Below are the code and all the weights of a small trained network. Each question names an input and a target symbol and asks about switching units off, where a switched-off unit gives its printed mean instead of its output.

import numpy as np


def w(rows, s, z=0):
    codes = np.array(rows[::2]) - 128.0
    scale = np.full(codes.shape[1], s)
    scale[-1] = z or s
    return codes * scale


def norm(h):
    return h / np.sqrt((h * h).mean(-1, keepdims=True) + 1e-5)


def f(y):
    return y / 2 * (1 + np.tanh(0.7978845608 * (y + 0.044715 * y**3)))


def softmax(a):
    e = np.exp(a - a.max(-1, keepdims=True))
    return e / e.sum(-1, keepdims=True)


def log_softmax(a):
    a = a - a.max(-1, keepdims=True)
    return a - np.log(np.exp(a).sum(-1, keepdims=True))


def net(x, mask):
    ids = ['ΓΔΞΩαβεζηθμφψ'.index(c) for c in x.split()]
    T = len(ids)
    res = E[ids] + P[:T]
    u = 0
    for l in range(3):
        q, k, v = (norm(res) @ M[l].T for M in (Q, K, V))
        z = softmax(np.where(np.tri(T) > 0, q @ k.T / 3**0.5, -1e9)) @ v
        res = res + np.where(mask[u], z, O[l][:, -1]) @ O[l][:, :-1]
        u += 1
        y = f(norm(res) @ A[l][:, :-1].T + A[l][:, -1])
        res = res + np.where(mask[u : u + 8], y, B[l][:, -1]) @ B[l][:, :-1]
        u += 8
    return log_softmax(norm(res)[-1] @ U[:, :-1].T + U[:, -1])


Q, K, V, O, A, B = {}, {}, {}, {}, {}, {}
E = w([
[101,128,157,231,172,137,133,77],'Γ',
[172,36,80,168,76,153,153,105],'Δ',
[100,108,96,116,99,98,39,132],'Ξ',
[143,150,123,171,163,197,150,83],'Ω',
[85,90,144,172,134,62,56,138],'α',
[170,138,99,119,172,60,110,64],'β',
[143,203,137,170,218,162,62,139],'ε',
[140,111,140,93,111,74,120,132],'ζ',
[97,17,79,111,192,187,109,214],'η',
[103,133,100,174,188,215,7,169],'θ',
[114,83,188,192,82,153,147,191],'μ',
[97,92,131,104,220,140,127,201],'φ',
[128,83,143,98,92,173,188,181],'ψ',
],0.016)
P = w([
[255,66,205,91,163,155,128,42],'0',
[203,131,149,169,128,71,117,197],'1',
[162,125,169,197,80,114,121,165],'2',
[173,116,167,181,99,125,121,168],'3',
[174,107,176,179,88,139,118,161],'4',
[181,89,184,169,101,140,125,148],'5',
],0.0069)
Q[0] = w([
[171,11,151,220,151,159,92,117],'0.h0',
[48,231,78,100,130,90,204,120],'0.h0',
[229,3,203,112,164,191,123,101],'0.h0',
],0.0067)
K[0] = w([
[182,77,214,98,116,173,86,87],'0.h0',
[129,251,82,192,128,88,197,254],'0.h0',
[176,80,207,86,165,151,138,48],'0.h0',
],0.0072)
V[0] = w([
[107,154,123,80,126,150,181,156],'0.h0',
[96,156,5,68,28,114,3,102],'0.h0',
[125,167,130,67,78,93,154,108],'0.h0',
],0.005)
O[0] = w([
[211,231,105,95,139,221,98,138,40],'0.h0',
[200,76,81,92,187,97,57,125,1],'0.h0',
[159,163,212,199,2,155,101,118,63],'0.h0',
],0.0062,0.0039)
A[0] = w([
[161,71,186,85,225,166,123,137,46],'0.n0',
[168,114,219,243,136,148,85,84,178],'0.n1',
[130,142,157,3,91,12,167,112,253],'0.n2',
[63,107,101,101,210,252,31,201,126],'0.n3',
[91,192,111,160,104,79,193,67,122],'0.n4',
[45,137,166,120,158,60,82,119,152],'0.n5',
[210,234,127,147,171,215,32,101,176],'0.n6',
[137,154,146,179,164,10,149,160,231],'0.n7',
],0.0053,0.0032)
B[0] = w([
[163,213,132,133,115,126,151,159,163],'0.n0',
[48,116,103,86,163,101,98,146,220],'0.n1',
[47,139,150,118,114,254,84,131,225],'0.n2',
[125,79,123,78,174,163,194,70,253],'0.n3',
[106,121,115,123,80,90,104,60,125],'0.n4',
[117,109,130,55,176,163,132,133,174],'0.n5',
[99,101,149,208,68,188,166,100,150],'0.n6',
[27,141,83,34,102,162,85,142,243],'0.n7',
],0.0059,0.005)
Q[1] = w([
[225,255,94,151,96,13,132,169],'1.h0',
[85,96,136,130,108,127,128,141],'1.h0',
[129,205,117,120,123,54,145,157],'1.h0',
],0.0091)
K[1] = w([
[90,180,1,155,84,152,125,200],'1.h0',
[102,102,223,134,102,114,163,81],'1.h0',
[88,176,97,145,119,133,133,156],'1.h0',
],0.0093)
V[1] = w([
[171,148,192,106,127,195,79,255],'1.h0',
[51,115,197,114,146,79,37,143],'1.h0',
[156,181,138,64,133,149,84,50],'1.h0',
],0.0069)
O[1] = w([
[103,165,92,92,52,235,96,195,140],'1.h0',
[98,56,204,54,192,100,102,156,254],'1.h0',
[200,81,175,75,55,187,224,1,180],'1.h0',
],0.0075,0.0035)
A[1] = w([
[255,121,110,165,109,147,154,179,76],'1.n0',
[64,96,137,126,183,135,124,89,213],'1.n1',
[76,205,187,126,110,150,153,102,77],'1.n2',
[144,108,190,148,156,101,105,94,199],'1.n3',
[141,189,90,30,215,119,146,170,154],'1.n4',
[171,53,110,151,137,134,183,158,115],'1.n5',
[56,183,160,127,104,71,134,109,254],'1.n6',
[196,142,92,209,177,77,115,120,101],'1.n7',
],0.0071,0.0037)
B[1] = w([
[88,124,166,131,47,188,131,43,124],'1.n0',
[107,131,247,115,84,13,154,105,253],'1.n1',
[89,180,147,116,77,93,89,112,133],'1.n2',
[150,172,156,85,36,81,89,254,169],'1.n3',
[59,168,117,163,2,105,129,30,173],'1.n4',
[129,134,132,170,91,34,147,108,171],'1.n5',
[188,48,247,147,108,157,187,146,178],'1.n6',
[24,69,126,185,79,157,99,128,124],'1.n7',
],0.0053,0.0066)
Q[2] = w([
[66,107,179,126,138,121,182,76],'2.h0',
[2,47,174,127,88,151,121,121],'2.h0',
[130,127,129,118,141,56,143,160],'2.h0',
],0.0094)
K[2] = w([
[198,133,107,75,130,202,107,81],'2.h0',
[187,145,130,102,175,174,201,2],'2.h0',
[176,127,135,153,96,157,78,144],'2.h0',
],0.0087)
V[2] = w([
[173,76,127,140,212,150,112,74],'2.h0',
[192,149,255,153,182,120,72,103],'2.h0',
[139,38,131,216,95,89,58,180],'2.h0',
],0.0054)
O[2] = w([
[112,71,123,160,194,222,110,87,237],'2.h0',
[121,254,156,197,123,201,64,165,191],'2.h0',
[159,96,88,171,5,158,121,133,3],'2.h0',
],0.0085,0.0015)
A[2] = w([
[117,73,190,47,134,106,134,166,185],'2.n0',
[143,80,86,220,35,61,121,105,3],'2.n1',
[69,189,190,178,134,143,254,111,129],'2.n2',
[142,172,161,54,202,160,189,187,86],'2.n3',
[65,173,111,58,45,101,62,55,165],'2.n4',
[125,136,64,136,84,212,153,200,185],'2.n5',
[104,127,122,80,92,118,107,32,80],'2.n6',
[118,83,149,124,178,81,41,78,210],'2.n7',
],0.0077,0.0046)
B[2] = w([
[151,190,25,96,68,162,115,60,253],'2.n0',
[3,221,133,70,129,190,31,34,137],'2.n1',
[197,190,11,116,99,64,73,137,171],'2.n2',
[59,143,104,120,146,141,111,48,157],'2.n3',
[241,122,206,181,122,167,179,103,163],'2.n4',
[180,158,139,142,229,171,235,135,149],'2.n5',
[106,35,158,161,173,109,177,190,135],'2.n6',
[204,147,60,158,181,132,148,175,196],'2.n7',
],0.0064,0.011)
U = w([
[99,114,215,154,158,38,145,117,158],'Γ',
[66,85,107,196,47,139,111,58,46],'Δ',
[251,101,51,110,111,135,22,150,76],'Ξ',
[222,191,85,206,87,104,138,86,233],'Ω',
[84,63,172,63,154,65,52,154,5],'α',
[206,102,214,116,156,94,186,40,130],'β',
[138,235,160,135,190,156,79,121,68],'ε',
[126,130,197,51,61,215,119,104,186],'ζ',
[131,22,71,110,147,128,215,114,193],'η',
[116,107,164,181,233,218,104,104,111],'θ',
[101,122,142,148,100,133,152,254,143],'μ',
[75,198,87,20,150,82,147,77,35],'φ',
[200,179,107,133,97,175,244,166,105],'ψ',
],0.0071,0.0024)

Each question gives the input, a string of symbols that net reads in full, and the target symbol t.
The units are the heads (3 rows each of Q, K, V and O) and the neurons (one row each of A and B). Each row of codes is followed by its name. A weight is (code - 128) times the scale printed after its matrix; where a second scale follows, it is the last column's (O, A, B and U).
mask holds one flag per unit, layer by layer, with each layer's heads first. A switched-off unit (its flag False) gives its mean, the last column of its rows in O or B, instead of its output. The means were averaged over made-up inputs and are rounded, as every weight is.
A unit's drop is (log p(t) with every unit on - log p(t) with that unit switched off) / (log p(t) with every unit on - log p(t) with every unit switched off).
The circuit of an input: a set's keep is (log p(t) with only the set's units on - log p(t) with every unit switched off) / (log p(t) with every unit on - log p(t) with every unit switched off). Starting from the 12 units with the biggest drops (on a tie, the unit counted first), units are removed one at a time, each time the one whose removal leaves the highest keep (on an exact tie, the one counted first), for as long as the keep stays at least 0.8.
circuit, biggest first: the units of the circuit, biggest drop first
k most important neurons: the k neurons with the biggest drops, biggest first
k most important neurons of layer l: the k neurons of layer l with the biggest drops, biggest first
drop of u: that unit's drop, to one decimal
input θ ψ η, target θ: 3 most important neurons of layer 0	(0.n3 0.n7 0.n0)
input ζ φ θ φ Ω β, target ζ: circuit, biggest first	(1.h0 0.n2 0.n7 0.h0)
input θ ε Δ ψ α, target θ: circuit, biggest first	(2.h0 0.n3 2.n7)
input θ ζ β, target θ: most important neuron	(0.n3)
input θ ζ β φ ζ, target θ: 3 most important neurons	(0.n3 0.n2 0.n7)
input Γ β β Ω, target Γ: circuit, biggest first	(1.h0 1.n1 0.h0)
input Ξ Δ ζ Γ μ φ, target Ξ: circuit, biggest first	(0.h0 2.h0)
input η μ Ω Ω β, target η: 3 most important neurons of layer 0	(0.n3 0.n7 0.n0)
input ζ θ Γ φ Δ Δ, target ζ: 2 most important neurons of layer 2	(2.n1 2.n2)
input ζ Ω ζ η φ, target ζ: circuit, biggest first	(1.h0 0.h0)
input ε Δ ζ θ Ξ, target Ξ: circuit, biggest first	(0.h0 2.n7)
input ζ ζ φ ε φ, target φ: 2 most important neurons of layer 2	(2.n3 2.n0)
input ψ ψ η, target ψ: circuit, biggest first	(1.h0 0.h0 2.n5)
input β β η η β η, target β: circuit, biggest first	(1.h0)
input η θ μ, target η: 2 most important neurons	(0.n0 1.n4)
input ζ θ ψ Δ, target ζ: 2 most important neurons	(2.n1 0.n3)
input η η φ Ω, target η: 4 most important neurons	(1.n4 0.n0 2.n0 0.n3)
input ζ μ θ φ ζ ε, target ζ: 2 most important neurons	(0.n6 0.n3)
input η η η ζ ψ, target η: 2 most important neurons of layer 0	(0.n0 0.n3)
input η φ Γ, target η: 3 most important neurons of layer 0	(0.n0 0.n7 0.n1)
input ζ ζ ζ η β, target ζ: most important neuron	(0.n2)
input Ξ μ α ζ, target Ξ: 2 most important neurons of layer 2	(2.n7 2.n0)
input φ φ η μ, target φ: 2 most important neurons	(0.n0 1.n4)
input ζ ζ θ θ μ θ, target ζ: 2 most important neurons	(0.n3 0.n2)
input φ ζ Ω, target φ: drop of 2.h0	1.4
input η φ μ φ θ, target η: drop of 1.n3	-0.1
input η φ μ, target η: drop of 1.n7	0.0
input Ω η φ Ω, target Ω: drop of 1.h0	0.4
